Here is a tiny trained network, its code and every weight. The questions are about switching its units off for an input and a class, where a switched-off unit gives its printed mean instead of its output.

import numpy as np


def w(rows, s, z=0):
    codes = np.array(rows[::2]) - 128.0
    scale = np.full(codes.shape[1], s)
    scale[-1] = z or s
    return codes * scale


def f(y):
    return y / 2 * (1 + np.tanh(0.7978845608 * (y + 0.044715 * y**3)))


def log_softmax(a):
    a = a - a.max(-1, keepdims=True)
    return a - np.log(np.exp(a).sum(-1, keepdims=True))


def net(x, mask):
    res = np.array(x, float).reshape(1, 6) / 4 @ E
    y = f(res @ A[0][:, :-1].T + A[0][:, -1])
    res = res + np.where(mask, y, B[0][:, -1]) @ B[0][:, :-1]
    return log_softmax(res[-1] @ U[:, :-1].T + U[:, -1])


A, B = {}, {}
E = w([
[92,135,73,132,189,129,186,98,96,149],'x0',
[99,160,144,91,53,145,75,92,86,220],'x1',
[107,134,127,191,112,191,123,116,96,96],'x2',
[133,160,34,176,109,73,85,175,115,116],'x3',
[164,250,125,115,186,144,156,125,137,91],'x4',
[135,127,126,132,127,126,130,126,125,130],'x5',
],0.013)
A[0] = w([
[114,147,59,160,160,80,24,165,103,123,95],'n0',
[108,163,137,196,112,215,86,98,50,75,79],'n1',
[151,245,113,78,201,167,97,115,148,70,2],'n2',
[75,105,69,97,169,111,167,88,56,150,65],'n3',
[46,2,128,156,136,71,148,165,133,92,105],'n4',
[164,125,195,111,91,136,15,183,169,78,71],'n5',
[111,173,115,75,57,134,83,70,35,226,58],'n6',
[145,149,126,30,166,44,100,137,157,181,78],'n7',
],0.0087,0.0073)
B[0] = w([
[136,89,189,40,196,187,66,85,167,150,202],'n0',
[153,67,131,203,151,33,111,83,224,158,180],'n1',
[163,103,121,109,7,188,119,173,140,154,215],'n2',
[137,144,180,157,131,150,165,209,68,226,170],'n3',
[197,174,89,96,81,129,118,115,129,108,205],'n4',
[130,162,141,196,196,170,147,192,66,191,199],'n5',
[217,149,73,103,144,141,190,139,124,35,245],'n6',
[123,64,105,220,130,45,168,50,198,151,189],'n7',
],0.011,0.012)
U = w([
[150,117,115,108,8,133,100,140,112,160,126],'0',
[166,140,107,122,167,117,158,166,129,43,82],'1',
[125,158,131,163,154,129,137,172,87,200,109],'2',
[122,96,124,180,113,78,127,91,153,142,110],'3',
[126,140,137,116,113,120,114,118,114,131,253],'4',
[139,105,187,59,163,174,103,64,128,152,122],'5',
[91,175,128,110,87,98,114,127,87,98,140],'6',
[53,123,140,113,75,122,92,119,117,134,98],'7',
],0.018,0.024)

Each question gives the input, the list of numbers given to net, and the class t.
The units are the neurons (one row each of A and B). Each row of codes is followed by its name. A weight is (code - 128) times the scale printed after its matrix; where a second scale follows, it is the last column's (A, B and U).
mask holds one flag per neuron, in row order. A switched-off neuron (its flag False) gives its mean, the last column of its row in B, instead of its output. The means were averaged over made-up inputs and are rounded, as every weight is.
A unit's drop is (log p(t) with every unit on - log p(t) with that unit switched off) / (log p(t) with every unit on - log p(t) with every unit switched off).
The circuit of an input: a set's keep is (log p(t) with only the set's units on - log p(t) with every unit switched off) / (log p(t) with every unit on - log p(t) with every unit switched off). Starting from all 8 units, units are removed one at a time, each time the one whose removal leaves the highest keep (on an exact tie, the one counted first), for as long as the keep stays at least 0.8.
circuit, biggest first: the units of the circuit, biggest drop first
top k neurons: the k neurons with the biggest drops, biggest first
drop when u is switched off: that unit's drop, to one decimal
input [6,-6,4,-7,2,-5], class 5: circuit, biggest first => n6
input [1,-5,-8,-3,2,2], class 3: top 2 neurons => n7, n6
input [8,-3,1,-5,0,-8], class 2: top 3 neurons => n3, n0, n6
input [-6,4,7,-2,-6,1], class 3: top 3 neurons => n1, n2, n3
input [-7,-5,-1,5,6,-1], class 2: circuit, biggest first => n5, n6
input [6,-5,3,5,-3,-6], class 2: top 3 neurons => n6, n3, n2
input [-4,-3,-3,2,3,7], class 4: top 2 neurons => n6, n3
input [-3,-1,5,5,-3,-4], class 3: top 3 neurons => n1, n2, n6
input [-2,6,-3,-1,-3,-5], class 1: circuit, biggest first => n6, n2
input [-4,-2,-1,-4,1,-1], class 2: top 4 neurons => n0, n6, n5, n4
input [0,-6,0,8,6,5], class 5: circuit, biggest first => n0, n6
input [-7,-3,7,-6,-3,0], class 2: top 3 neurons => n5, n7, n0
input [7,-7,7,8,-4,-3], class 5: top 2 neurons => n0, n6
input [2,-6,-5,-3,-7,1], class 0: top 2 neurons => n4, n6
input [6,-4,3,1,-4,-8], class 4: top 3 neurons => n6, n5, n2
input [1,-4,-2,-6,-3,-8], class 4: circuit, biggest first => n0
input [-2,8,6,2,3,2], class 1: drop when n7 is switched off => 0.0
input [0,4,-7,-3,0,1], class 3: drop when n7 is switched off => 0.7
input [-5,-3,-1,6,0,-4], class 5: drop when n3 is switched off => 0.1
input [5,-1,-1,3,-7,-5], class 0: circuit, biggest first => n4
